Here is a tiny trained network, its code and every weight. The questions are about switching its units off for an input and a class, where a switched-off unit gives its printed mean instead of its output.

import numpy as np


def w(rows, s, z=0):
    codes = np.array(rows[::2]) - 128.0
    scale = np.full(codes.shape[1], s)
    scale[-1] = z or s
    return codes * scale


def f(y):
    return np.maximum(y, 0)


def log_softmax(a):
    a = a - a.max(-1, keepdims=True)
    return a - np.log(np.exp(a).sum(-1, keepdims=True))


def net(x, mask):
    res = np.array(x, float).reshape(1, 5) / 4 @ E
    y = f(res @ A[0][:, :-1].T + A[0][:, -1])
    res = res + np.where(mask, y, B[0][:, -1]) @ B[0][:, :-1]
    return log_softmax(res[-1] @ U[:, :-1].T + U[:, -1])


A, B = {}, {}
E = w([
[62,76,67,158,75],'x0',
[16,126,178,166,76],'x1',
[82,132,154,3,89],'x2',
[161,29,168,128,108],'x3',
[57,92,148,77,205],'x4',
],0.011)
A[0] = w([
[106,150,43,176,50,187],'n1',
[123,97,141,132,235,155],'n2',
[127,112,98,23,100,165],'n3',
[140,145,129,100,196,226],'n4',
[126,100,216,140,37,220],'n5',
[102,166,56,158,93,127],'n6',
[77,125,170,119,159,140],'n7',
[118,90,183,161,123,161],'n8',
[134,94,185,107,171,40],'n9',
[147,60,103,155,130,129],'n10',
[152,42,103,182,165,163],'n11',
[52,113,131,156,142,40],'n12',
[75,116,96,101,105,59],'n13',
[112,171,85,134,219,190],'n14',
[87,143,136,102,56,255],'n15',
[181,121,149,168,124,154],'n16',
[155,159,181,179,178,120],'n17',
[81,116,129,144,129,69],'n18',
[246,193,98,116,105,148],'n19',
[162,98,151,124,196,81],'n20',
[157,46,88,173,121,187],'n21',
[91,69,92,119,102,228],'n22',
[93,162,83,168,107,134],'n23',
],0.013,0.0046)
B[0] = w([
[104,48,126,195,181,244],'n1',
[168,158,168,84,133,216],'n2',
[150,19,160,109,142,244],'n3',
[218,165,137,31,80,222],'n4',
[140,157,197,144,115,249],'n5',
[138,43,91,218,205,198],'n6',
[177,137,139,147,95,203],'n7',
[127,224,146,102,114,190],'n8',
[160,80,113,123,112,173],'n9',
[28,170,199,157,103,187],'n10',
[106,168,255,72,143,219],'n11',
[144,91,72,182,131,192],'n12',
[74,59,114,132,161,185],'n13',
[152,207,148,82,160,228],'n14',
[84,99,222,148,148,245],'n15',
[116,64,141,115,110,194],'n16',
[163,116,111,97,154,197],'n17',
[142,111,85,178,148,169],'n18',
[182,40,61,134,135,251],'n19',
[136,125,110,85,140,184],'n20',
[47,106,182,169,128,224],'n21',
[90,101,172,197,101,225],'n22',
[94,86,103,211,168,196],'n23',
],0.0087,0.011)
U = w([
[74,183,181,150,88,175],'0',
[110,49,146,137,106,143],'1',
[97,131,52,121,84,1],'2',
[251,117,87,67,89,219],'3',
[103,145,120,36,166,82],'4',
[97,82,43,188,152,199],'5',
],0.012,0.0036)

Each question gives the input, the list of numbers given to net, and the class t.
The units are the neurons (one row each of A and B). Each row of codes is followed by its name. A weight is (code - 128) times the scale printed after its matrix; where a second scale follows, it is the last column's (A, B and U).
mask holds one flag per neuron, in row order. A switched-off neuron (its flag False) gives its mean, the last column of its row in B, instead of its output. The means were averaged over made-up inputs and are rounded, as every weight is.
A unit's drop is (log p(t) with every unit on - log p(t) with that unit switched off) / (log p(t) with every unit on - log p(t) with every unit switched off).
The circuit of an input: a set's keep is (log p(t) with only the set's units on - log p(t) with every unit switched off) / (log p(t) with every unit on - log p(t) with every unit switched off). Starting from the 12 units with the biggest drops (on a tie, the unit counted first), units are removed one at a time, each time the one whose removal leaves the highest keep (on an exact tie, the one counted first), for as long as the keep stays at least 0.8.
circuit, biggest first: the units of the circuit, biggest drop first
unit that matters most: the unit with the biggest drop
top k neurons: the k neurons with the biggest drops, biggest first
drop when u is switched off: that unit's drop, to one decimal
input [-2,4,5,4,-6], class 0: circuit, biggest first -> (n5; n19)
input [5,-3,-7,-8,8], class 4: circuit, biggest first -> (n14)
input [1,-8,0,-4,-7], class 5: circuit, biggest first -> (n1; n6)
input [-1,0,3,-6,-1], class 5: circuit, biggest first -> (n11; n5)
input [-6,-8,-7,8,6], class 3: top 3 neurons -> (n4; n19; n9)
input [3,-8,1,8,5], class 4: top 2 neurons -> (n11; n1)
input [-1,7,2,3,6], class 0: top 2 neurons -> (n19; n8)
input [0,7,6,-8,-1], class 1: top 2 neurons -> (n15; n19)
input [8,7,-4,3,2], class 5: top 2 neurons -> (n12; n1)
input [-5,-3,-5,7,3], class 4: top 3 neurons -> (n11; n10; n21)
input [2,-4,5,-1,-7], class 5: drop when n11 is switched off -> 0.3
input [-1,3,3,-6,5], class 4: drop when n7 is switched off -> -0.1
input [-7,8,-2,-7,4], class 4: drop when n14 is switched off -> 0.2
input [6,2,-3,5,-8], class 0: unit that matters most -> n10
